((-1.39, -0.09, 1.06, -1.56, -1.55, -1.29), (-0.64, 0.92, -1.48, 0.96, -1.63, 1.12), (-1.74, 1.75, -1.61, 1.72, 1.69, -2.24)) value -1.39, -2.24
((15.24, -5.48, 16.07, 13.03), (-9.90, 17.17, -12.40, 15.44)) value 15.24, 15.44
((0.06, -0.05, -0.18, -0.10, 0.16, 0.15), (-0.04, 0.14, 0.07, 0.01, -0.14, 0.04), (0.03, -0.16, 0.21, 0.15, 0.17, -0.08)) value 0.06, -0.08
(-120.70, -144.13, 152.47, -169.47, 164.86) value -120.70, 164.86
(-12.82, 2.65, -11.28, 13.95, -6.75, -9.05) value -12.82, -9.05
((0.63, 0.70, 0.57, -1.43, 1.26, -1.68), (0.21, 0.08, -0.11, 0.55, 1.63, -0.02)) value 0.63, -0.02
---
[-14, -32, 27, -40] result: 27, -14

[[5, 4, 3, 8, 5, 3],
 [4, 4, 5, 3, 4, 5],
 [2, 1, 6, 2, 1, 3]] result: 8, 6

[745, 866, 83, 963, 177] result: 963, 866

[21, 93, 216, 87] result: 216, 93

[139, 126, 16, 214, 169, 10] result: 214, 169

[52, 53, 90, 45, 84, 6, 20] result: 90, 84

[108, 413, 201, 824, 62, 40, 466] result: 824, 466
---
Q: -165,444,396,144,-200,652,-504
A: 444
Q: -469,-556,321,-309,85
A: -556
Q: 362,551,557,-692,637,-448,-47
A: 551
Q: -260,-35,34,554,369
A: -35
Q: -668,-565,547,-645,332,705,-630
A: -565
Q: 65,-346,536,-199,-314
A: -346
---
-64,66,-15,567
50,90,14,359
Answer: 14

-522,636,116,44,237,231,169
457,-576,13,-128,-267,-264,-238
Answer: -264

301,-467,174,100,649
-65,181,-118,685,390
Answer: 685

-74,-532,28,56
522,-376,-280,-172
Answer: -280

292,316,-260,683,-245,382
292,316,-260,683,-245,382
Answer: -245

-288,-227,-569,-510,-300
-140,-264,-445,-337,-289
Answer: -337

15,404,-26,-679,-45,106
-365,-523,-169,116,-1,563
Answer: -1

-101,310,-145,-77,147
533,211,125,-505,-289
Answer: -505

343,278,-550,462
596,374,696,466
Answer: 696

87,158,202,-281,88,-208
464,-141,282,-92,533,-152
Answer: 533
---
-282,-85,-45,-209,-446,-619
198,-484,12,-385,245,-216
75,171,195,473,-51,258
Answer: -45

-66,-4,139,641,464
386,98,151,-91,544
73,-403,516,515,569
Answer: 139

105,-79,-118,34,-200,-319
-271,-72,-319,452,-174,-310
591,439,512,-638,444,635
Answer: -118

-650,69,317,-68,-475,-380,-20
-368,237,-56,677,-472,122,-59
-689,102,438,-249,-170,-283,57
Answer: 317

461,-421,-587,516
99,-647,-18,477
621,-3,326,150
Answer: -587

-496,132,254,91,475
391,522,-266,192,387
415,458,-477,87,289
Answer: 254

-630,-729,-85,-440
-372,-488,-93,-189
-19,-90,393,159
Answer: -85

-328,-328,-437,177,-288,-283,370
-223,434,542,-420,368,397,255
450,-438,-331,-444,-411,-464,428
Answer: -437

51,287,84,68
131,-10,-475,-675
-304,414,222,67
Answer: 84

74,-191,-154,-140,-96
-524,-52,-351,-27,-280
-88,-15,185,-151,-116
Answer: -154
---
108,-50,-594,405,-30,-94,-68
301,184,427,-431,275,118,-215
120,199,332,132,282,268,-454
--> 282

673,130,515,277,667,103 --> 277

185,339,322,211,468
-85,54,-25,225,618
60,-227,299,-203,-402
--> 299

145,-90,-606,269,-654,660,452
26,148,-552,106,-4,241,491
--> -4

153,-106,-232,-81,-350,-188,573
-400,-429,348,-142,167,-125,0
--> 167

-43,-91,-7,40,-91
-72,-269,-46,542,-269
--> -46

-626,-92,-122,-491,-472 --> -122

329,543,190,413,-120,-266,-170 --> -120

93,-652,-67,-105
-11,443,-59,30
--> 443

462,591,-469,579,698,372,-120 --> 698
---
[[-400  108 -515  217 -188 -331]
 [-178 -586  580  265  318 -653]] ==> -586

[ 324 -289 -221 -347 -197 -632 -205] ==> -347

[ -21  611 -295 -148] ==> -148

[[-160  240 -446 -164  248  244]
 [-141  189 -488  725  105 -692]] ==> -488

[650 403 195 718 -34] ==> 195

[[ 478   17 -716  295 -492 -145]
 [ 130 -110  -84   11  108   89]] ==> -492

[ 437 -703   35 -443] ==> -443

[-597  742  177 -501 -462  578  428] ==> -501

[-138 -529 -512 -231  -91  135   81] ==> -512
---
[[-179, -604, 9, 35],
 [-130, 282, 87, -24],
 [87, -99, -54, -51]] value -99

[-166, 410, 600, -222] value 410

[[-588, 197, 12, -172],
 [-561, 124, 5, -341]] value 124

[[-65, 193, -568, -633],
 [-22, -146, 165, 447]] value -146

[[-16, 222, 76, -104],
 [-73, -192, -59, -154],
 [-690, -292, 519, -132]] value -292

[135, 595, -637, -688] value 595
---
Q: [[274, 39, 47, -220], [85, -71, -102, 718]]
A: -71
Q: [437, 299, -575, 100, 265, 132]
A: 132
Q: [0, -65, -263, 522, -54]
A: -54
Q: [-36, -418, -552, 285, -131, -352, 310]
A: -352
Q: [275, 530, 354, 9, 301, -159, 94]
A: 94
Q: [-352, -112, -206, -513, -270, 709, -72]
A: -270
---
-338,113,273,246,149,-34,644 -> -34

-394,244,-540,246
-223,617,-518,105
-414,662,-454,17
-> -540

81,79,-78,-666,354,-304,-587
-5,-7,33,723,-232,197,627
55,-115,-14,570,-285,169,492
-> -304

-596,201,-613,692 -> -613

-339,-315,258,-214,-197,522,-362
3,127,-207,-155,-73,-172,45
-402,-517,334,-196,-294,590,-377
-> 522

-87,270,151,26,-114,543 -> -114
---
[[95, -177, -212, 210], [-437, 579, -646, 282]] -> 210, -437
[606, 468, 37, 427, 282, -42] -> -42, 606
[648, -85, 525, 481, 519] -> 519, 648
[[-19, -271, -140, 20, 65, -352, 84], [-210, -237, -207, 106, -136, 559, 110]] -> 84, -210
[-214, -682, -262, -104, 23, 159] -> 159, -214
[-369, 248, 704, -564, -124] -> -124, -369
[[-336, -581, -512, -331, 539], [-104, -61, -125, -130, 201], [228, -680, 52, 476, -639]] -> 539, 228
---
[ 15 -48  36  44] Answer: 44, 36

[[28 40 37 42 25 37]
 [ 8 69 80 67 14 81]] Answer: 81, 80

[-134 -278 -813  676] Answer: 676, -134

[ 38  60 200  93 150  74  98] Answer: 200, 150

[605 709 140 951 526] Answer: 951, 709

[ 162 -492 -883  514 -802] Answer: 514, 162
---
array([ 0.1, -1.5,  1.0, -0.2, -0.2,  0.4,  1.7]) 0.4

array([[-0.060, -0.096, -0.067, -0.009, -0.002],
       [ 0.128,  0.123,  0.040,  0.010, -0.029],
       [-0.130, -0.125, -0.064, -0.049, -0.068]]) -0.049

array([[  60.1, -193.9, -185.1, -112.3,  122.8,  -44.8, -153.2],
       [ -64.8,  -49.2,  -18.6,  -24.9,  -91.2,  -12.2,  -36.4]]) -12.2

array([ -5.1,   9.6, -12.3,   3.7,  -6.6]) 3.7

array([[  14.12,  119.93, -215.27,  -60.98,   84.93],
       [ 122.52,  191.50,   20.79,  -21.00,  207.50]]) -21.00

array([[-1.6, -0.8, -2.0,  1.2],
       [ 1.1, -2.1, -0.5, -1.6]]) -0.5

array([[-0.17,  0.06, -0.22, -0.01, -0.19, -0.05],
       [-0.16,  0.04, -0.10, -0.19,  0.13,  0.21]]) 0.13
---
-115,-23,-453,-716,126
-157,-239,79,407,99
14,56,-269,-361,142
⇒ -115

-317,-14,30,-247,615 ⇒ -317

-250,34,-99,554,-19,-377,-149 ⇒ -250

701,-411,-105,-351 ⇒ 701

-200,640,132,-477 ⇒ -200

530,-656,-423,-120
455,-553,-407,-165
-199,241,184,-217
⇒ 530

-547,-333,9,403
-492,-306,9,382
⇒ -547

17,-609,4,-12,-58 ⇒ 17

-676,-462,667,212 ⇒ -676
---
489,-141,485,472,256,181,-412
368,410,-383,-77,-447,197,-174
331,533,-303,-331,-41,-174,-218
gives -41

576,74,236,305,32
44,226,129,74,32
95,87,61,43,152
gives 61

-125,-167,-102,-126
306,-111,224,-327
191,-646,292,-446
gives -646

89,-312,-290,113,-142,292,278
85,-200,130,-27,-101,150,545
-210,-252,99,41,-328,357,584
gives -328

596,66,183,156,-461,558
495,345,4,-361,-114,253
-623,-268,489,53,71,34
gives 53

-161,37,161,-24,731,-187,369
211,-152,-109,-327,-63,279,-374
-259,-15,59,204,-161,-158,22
gives -161

440,478,226,-576,219
-250,-563,-389,444,-78
488,111,-247,-366,671
gives -247
